(in the rows, 128 means zero)
Facts:
J295 lizuk [J474, J909, J369]
J942 lizuk [J379, J333, J939, J481, J70, J922]
J105 lizuk [J846, J747, J617]
J77 lizuk [J465, J839]
J660 lizuk [J429, J129, J95]
J657 lizuk [J839, J387, J454]
J969 lizuk [J525, J675, J410]
J829 lizuk [J129, J6, J846, J983]
J132 lizuk [J474, J401, J481, J242, J712]
J834 lizuk [J525, J129, J382, J946, J708]
J391 lizuk [J451, J249, J890, J547]
J762 lizuk [J474]
J184 lizuk [J387, J190]
J180 lizuk [J237, J791, J618]
J94 lizuk [J177, J345, J628, J146]
J224 lizuk [J129, J566, J742, J22]
J545 lizuk [J525, J749, J152, J143, J447]
J723 lizuk [J715, J832, J823]
J963 lizuk [J665, J543, J49, J622, J447]
J115 lizuk [J832, J382]
J386 lizuk [J81, J131, J634, J823]
J864 lizuk [J510, J12]
J399 lizuk [J715, J832, J712]
J55 lizuk [J622]
J912 lizuk [J414, J248]
J294 lizuk [J832, J813, J796]
J158 lizuk [J884]
J62 lizuk [J129, J65, J787]
J924 lizuk [J816, J146, J5]
J582 lizuk [J432]
J51 lizuk [J624]
J685 lizuk [J33, J792, J846, J803, J787]
zukle J449 <- J810, J174, J401, J714, J999, J382, J203, J796, J624, J820, J454, J909, J685
zukle J364 <- J675, J305, J77, J69, J94, J665, J344, J861
zukle J720 <- J884, J634, J180, J839, J247
zukle J115 <- J468, J295, J435, J465, J976
zukle J818 <- J708, J749, J637, J829, J63, J184, J363, J49, J121, J523, J496, J429, J368
zukle J447 <- J345
zukle J511 <- J402, J942, J552, J280, J318, J33, J383
zukle J816 <- J65, J369, J474, J657, J686, J712, J48, J983
zukle J399 <- J242, J475, J249, J569, J12
zukle J729 <- J501, J346, J62, J924
zukle J632 <- J177, J70, J119
zukle J850 <- J312, J132, J234, J628
zukle J545 <- J81, J660, J379, J2, J716, J590, J131, J890, J792, J158, J410, J215, J618
zukle J941 <- J803, J373, J386
zukle J784 <- J237, J356, J617, J222, J992, J543, J791
zukle J648 <- J293, J333, J846, J963
zukle J190 <- J813, J582
zukle J51 <- J547, J421, J922, J554
zukle J864 <- J607, J374, J723, J25, J491
zukle J946 <- J248, J6
zukle J152 <- J563, J414
zukle J895 <- J969, J927, J945
zukle J762 <- J948, J834, J823, J99, J808, J806, J971
zukle J129 <- J143
zukle J832 <- J146, J836, J211
zukle J742 <- J22, J481, J224
zukle J715 <- J619, J195, J294
zukle J339 <- J387, J76, J95
zukle J430 <- J694, J622, J5, J841, J566, J413, J160, J241
zukle J725 <- J432, J773, J599, J793
zukle J682 <- J631
zukle J525 <- J747
zukle J510 <- J451, J787
zukle J105 <- J912
zukle J391 <- J939
{J675, J619, J808} defar drifes
{J884, J657, J694, J374, J121, J631} defar volin
{J468, J660, J414, J429, J119} defar figrar
{J634, J242, J77, J435, J607, J948, J22, J387, J421, J686, J992, J773, J963, J566, J523, J33, J451, J6, J215, J909} defar fanuk
{J345, J295, J356, J999, J280, J95, J99, J158, J344} defar plefus
{J402, J829, J823, J983, J685} defar vavak
{J65, J203, J2, J333, J481, J5, J976} defar matrar
{J305, J401, J222, J413} defar vuklir
{J474, J803, J237, J813, J63, J383, J820, J247} defar nako
{J177, J81, J346, J475, J496, J791, J241} defar noke
{J312, J184, J491} defar dekasu
{J637, J234, J94, J922, J224, J846, J410, J454, J793} defar kogreflil
{J70, J293, J796, J249, J890, J160} defar ritrik
{J174, J841, J569, J792, J318, J599, J582, J971} defar zutu
{J547, J248, J465, J716, J180, J432, J49, J25} defar zonil
{J379, J143, J382, J622, J69, J836, J368, J945} defar bregu
{J714, J590, J294, J48, J787} defar driklo
{J76, J195, J543, J363, J806} defar kini

Known rows:
J969: 107; 93; 87; 127; 135; 139; 137; 85; 146; 125; 132; 90; 146; 152; 132; 94; 127; 132; 121; 88; 146; 102; 149; 141; 110; 86; 110; 119
J607: 132; 133; 131; 140; 125; 134; 134; 124; 123; 129; 124; 135; 130; 136; 118; 148; 134; 135; 134; 124; 126; 141; 117; 113; 144; 145; 133; 122
J554: 132; 128; 124; 123; 122; 131; 128; 127; 131; 123; 119; 137; 125; 127; 115; 141; 129; 121; 126; 149; 120; 127; 127; 121; 132; 133; 143; 128
J675: 141; 132; 124; 134; 129; 133; 132; 133; 124; 114; 126; 124; 129; 129; 119; 140; 127; 140; 134; 130; 109; 145; 135; 115; 136; 151; 132; 128
J545: 97; 126; 133; 118; 113; 155; 109; 109; 120; 105; 120; 109; 114; 143; 173; 64; 109; 113; 119; 39; 150; 89; 145; 164; 77; 66; 61; 140
J686: 136; 132; 123; 151; 124; 139; 137; 129; 123; 121; 134; 138; 129; 140; 111; 140; 132; 129; 132; 123; 123; 142; 112; 119; 154; 152; 142; 129
J660: 119; 47; 69; 157; 150; 126; 125; 93; 126; 139; 138; 108; 121; 138; 129; 91; 127; 127; 147; 58; 120; 104; 131; 124; 52; 96; 45; 111
J569: 140; 113; 138; 118; 129; 124; 129; 147; 124; 116; 143; 122; 129; 115; 121; 141; 135; 132; 126; 159; 123; 125; 122; 122; 133; 142; 120; 131
J491: 138; 129; 130; 130; 130; 131; 129; 145; 126; 119; 130; 129; 130; 120; 115; 145; 119; 139; 126; 137; 117; 143; 135; 114; 136; 154; 117; 127
J132: 98; 92; 121; 147; 142; 142; 126; 145; 165; 181; 119; 91; 165; 79; 106; 68; 100; 134; 69; 72; 135; 84; 107; 127; 133; 79; 147; 119
J22: 134; 120; 119; 148; 131; 126; 135; 118; 120; 137; 123; 140; 121; 136; 118; 146; 132; 130; 142; 122; 117; 142; 116; 114; 131; 149; 123; 121
J305: 131; 125; 127; 126; 124; 134; 135; 137; 128; 126; 134; 130; 125; 127; 117; 140; 140; 119; 135; 158; 124; 126; 117; 125; 123; 136; 141; 126
J454: 130; 131; 143; 118; 122; 134; 139; 114; 128; 96; 134; 125; 147; 114; 140; 144; 171; 154; 154; 128; 134; 157; 119; 118; 158; 139; 130; 142
J510: 123; 164; 155; 114; 123; 115; 120; 145; 118; 141; 118; 139; 106; 135; 158; 114; 107; 109; 130; 123; 134; 136; 136; 163; 131; 140; 132; 145
J346: 135; 130; 134; 129; 127; 135; 136; 145; 127; 124; 138; 126; 129; 118; 120; 140; 141; 131; 138; 149; 122; 135; 118; 118; 121; 140; 127; 125
J792: 138; 104; 139; 122; 119; 133; 120; 141; 115; 101; 136; 132; 119; 103; 123; 138; 132; 126; 129; 146; 114; 113; 116; 115; 107; 130; 96; 132
J77: 102; 117; 107; 133; 122; 165; 152; 78; 141; 107; 138; 71; 159; 164; 135; 105; 136; 152; 122; 66; 158; 118; 146; 141; 148; 100; 114; 121
J648: 126; 161; 154; 117; 126; 113; 117; 149; 117; 147; 118; 143; 105; 138; 156; 116; 107; 110; 128; 125; 132; 136; 134; 162; 128; 141; 133; 144
J344: 134; 130; 122; 131; 124; 129; 131; 125; 129; 123; 118; 136; 125; 132; 117; 138; 132; 124; 131; 143; 116; 130; 125; 120; 134; 136; 151; 129

Rows:
No name comes twice in this set of rows, the named rows included.
130; 131; 141; 146; 127; 136; 133; 139; 128; 145; 119; 134; 134; 113; 111; 140; 125; 135; 121; 119; 121; 137; 105; 109; 151; 145; 142; 123  J242
124; 149; 141; 117; 129; 107; 120; 130; 114; 140; 122; 139; 100; 149; 160; 114; 110; 106; 143; 117; 131; 137; 143; 166; 116; 140; 116; 141  J525
108; 103; 163; 177; 128; 142; 130; 196; 153; 205; 109; 125; 147; 19; 75; 100; 76; 119; 67; 98; 97; 114; 58; 118; 182; 157; 181; 134  J474
128; 147; 143; 122; 132; 102; 117; 143; 114; 153; 118; 148; 96; 137; 156; 114; 107; 104; 139; 122; 124; 139; 134; 162; 116; 145; 124; 141  J742
95; 139; 132; 112; 127; 137; 130; 106; 135; 129; 131; 86; 134; 160; 173; 72; 107; 125; 117; 65; 163; 111; 160; 185; 122; 91; 108; 139  J55
105; 116; 100; 127; 113; 166; 153; 69; 143; 79; 144; 65; 161; 166; 137; 94; 135; 148; 120; 74; 151; 111; 155; 152; 157; 97; 133; 136  J657
102; 113; 108; 133; 124; 161; 150; 77; 141; 111; 135; 75; 158; 159; 136; 105; 135; 152; 124; 66; 157; 118; 144; 137; 141; 99; 110; 118  J963
129; 152; 142; 120; 132; 104; 116; 144; 115; 151; 120; 149; 99; 142; 156; 115; 109; 105; 137; 124; 129; 138; 135; 161; 118; 140; 122; 141  J946
96; 87; 125; 154; 139; 142; 130; 138; 162; 185; 112; 84; 164; 67; 108; 66; 100; 137; 77; 61; 122; 90; 100; 127; 136; 90; 155; 122  J295
115; 45; 49; 151; 159; 108; 131; 79; 139; 160; 129; 106; 122; 152; 128; 89; 124; 118; 148; 76; 119; 104; 145; 139; 62; 99; 85; 112  J62
158; 213; 133; 116; 168; 102; 79; 209; 127; 148; 153; 192; 140; 208; 155; 98; 127; 121; 72; 137; 202; 105; 132; 125; 115; 53; 124; 116  J832
128; 57; 71; 164; 161; 110; 138; 87; 127; 154; 146; 93; 133; 144; 140; 90; 147; 143; 157; 60; 121; 116; 124; 126; 73; 103; 81; 111  J224
127; 119; 127; 144; 122; 135; 130; 149; 137; 138; 123; 134; 130; 99; 101; 123; 112; 115; 111; 136; 109; 123; 108; 126; 149; 145; 167; 137  J369
89; 115; 158; 145; 145; 126; 119; 173; 153; 214; 111; 87; 145; 69; 140; 39; 69; 120; 69; 41; 134; 95; 104; 170; 134; 99; 144; 137  J762

Now the same elements, written a new way:
Known rows:
J465: 128; 145; 134; 119; 133; 134; 127; 146; 136; 141; 113; 126; 117; 123; 124; 113; 133; 146; 140; 113; 117; 130; 106; 130; 129; 131; 120; 147; 143; 111
J569: 139; 126; 132; 123; 122; 118; 129; 132; 131; 121; 121; 139; 113; 127; 105; 125; 132; 119; 123; 129; 111; 119; 129; 126; 128; 129; 116; 143; 135; 126
J12: 130; 131; 129; 126; 131; 131; 128; 135; 132; 130; 119; 134; 115; 120; 113; 118; 132; 130; 130; 127; 115; 122; 121; 127; 130; 132; 120; 139; 139; 119
J249: 128; 127; 129; 127; 138; 127; 126; 129; 132; 121; 118; 138; 116; 121; 115; 123; 129; 134; 122; 123; 111; 118; 123; 122; 127; 140; 116; 139; 138; 118
J160: 123; 123; 128; 136; 131; 127; 126; 145; 138; 124; 125; 139; 108; 113; 112; 127; 123; 143; 112; 129; 117; 114; 137; 122; 128; 142; 115; 145; 141; 123
J787: 151; 109; 141; 116; 136; 136; 118; 119; 115; 126; 149; 124; 96; 133; 130; 135; 126; 163; 149; 141; 124; 115; 140; 133; 166; 154; 119; 124; 144; 125
J660: 139; 112; 150; 109; 167; 202; 131; 140; 110; 108; 169; 90; 155; 182; 201; 110; 103; 108; 123; 165; 175; 180; 174; 137; 163; 162; 148; 80; 86; 196
J716: 148; 147; 115; 100; 132; 138; 123; 143; 116; 125; 115; 129; 114; 113; 109; 122; 101; 143; 137; 115; 132; 149; 109; 114; 142; 151; 117; 123; 135; 141
J293: 129; 125; 129; 126; 138; 126; 128; 127; 130; 122; 119; 139; 113; 121; 113; 127; 126; 132; 123; 124; 111; 117; 125; 121; 129; 141; 116; 135; 139; 121
J619: 130; 120; 140; 131; 149; 129; 113; 133; 127; 129; 137; 134; 110; 117; 128; 133; 115; 163; 138; 107; 120; 121; 107; 122; 134; 153; 113; 134; 149; 115
J501: 131; 126; 128; 124; 132; 130; 129; 134; 133; 131; 121; 136; 114; 120; 110; 123; 127; 128; 133; 130; 118; 120; 121; 126; 134; 134; 118; 134; 139; 124
J346: 143; 113; 115; 141; 121; 136; 123; 129; 121; 133; 140; 114; 97; 113; 109; 114; 130; 149; 145; 126; 108; 112; 118; 128; 155; 143; 139; 129; 127; 113
J834: 100; 96; 167; 125; 157; 179; 139; 127; 128; 113; 166; 77; 155; 188; 207; 116; 125; 90; 120; 157; 166; 141; 188; 143; 157; 148; 143; 102; 97; 171
J356: 131; 129; 139; 116; 132; 126; 124; 134; 132; 133; 125; 137; 114; 119; 116; 128; 125; 132; 135; 122; 125; 122; 120; 127; 131; 135; 109; 141; 147; 124
J712: 118; 110; 126; 122; 137; 118; 118; 96; 126; 130; 138; 127; 119; 101; 96; 128; 117; 77; 150; 104; 125; 106; 93; 119; 128; 133; 115; 119; 131; 128
J749: 129; 142; 119; 144; 130; 109; 154; 137; 123; 142; 131; 134; 132; 146; 114; 121; 127; 139; 129; 149; 104; 124; 100; 119; 141; 139; 112; 132; 153; 130
J386: 76; 120; 153; 147; 132; 159; 140; 134; 140; 120; 149; 62; 170; 157; 186; 99; 120; 87; 113; 114; 156; 153; 142; 126; 124; 135; 151; 119; 87; 141
J248: 129; 135; 133; 120; 134; 134; 124; 138; 131; 140; 125; 131; 116; 117; 118; 122; 127; 139; 143; 120; 125; 129; 113; 129; 134; 134; 115; 138; 144; 119
J784: 138; 130; 92; 123; 127; 108; 115; 115; 121; 141; 117; 155; 127; 113; 139; 161; 146; 153; 128; 125; 146; 107; 127; 146; 113; 91; 151; 124; 126; 129

Rows:
No name comes twice in this set of rows, the named rows included.
157; 130; 95; 123; 117; 139; 124; 138; 109; 118; 126; 108; 98; 113; 105; 111; 107; 154; 138; 110; 114; 138; 109; 112; 159; 155; 145; 119; 114; 129  J81
154; 134; 114; 108; 120; 132; 116; 130; 109; 116; 128; 110; 102; 116; 111; 124; 103; 165; 138; 106; 125; 145; 109; 108; 154; 162; 125; 124; 127; 128  J590
105; 122; 126; 132; 136; 153; 125; 106; 123; 127; 153; 97; 186; 163; 223; 140; 152; 130; 108; 145; 184; 156; 164; 150; 110; 98; 177; 93; 79; 152  J105
134; 150; 78; 155; 118; 72; 151; 115; 105; 158; 136; 152; 158; 144; 139; 167; 136; 164; 124; 159; 130; 117; 93; 129; 126; 101; 139; 111; 149; 143  J818
140; 126; 106; 161; 117; 114; 146; 128; 112; 145; 153; 112; 115; 133; 111; 118; 127; 157; 143; 147; 95; 117; 96; 118; 162; 148; 132; 123; 143; 122  J496
92; 122; 162; 140; 122; 160; 138; 128; 139; 110; 149; 72; 176; 169; 183; 94; 141; 93; 99; 131; 144; 166; 150; 123; 113; 133; 146; 122; 82; 136  J582
85; 161; 162; 149; 120; 146; 169; 152; 141; 141; 141; 71; 205; 195; 195; 81; 146; 100; 104; 143; 137; 186; 109; 126; 108; 121; 136; 133; 102; 138  J184
62; 95; 151; 163; 116; 128; 131; 129; 132; 120; 171; 21; 154; 153; 186; 125; 79; 82; 135; 71; 178; 126; 135; 119; 152; 152; 163; 121; 86; 150  J294
133; 133; 118; 142; 134; 109; 152; 134; 119; 142; 138; 137; 128; 146; 116; 133; 121; 133; 134; 158; 110; 116; 111; 122; 153; 143; 110; 124; 155; 143  J708
122; 156; 92; 106; 126; 158; 126; 124; 107; 107; 117; 83; 190; 164; 217; 125; 124; 143; 91; 115; 184; 196; 142; 124; 111; 116; 188; 86; 59; 166  J545

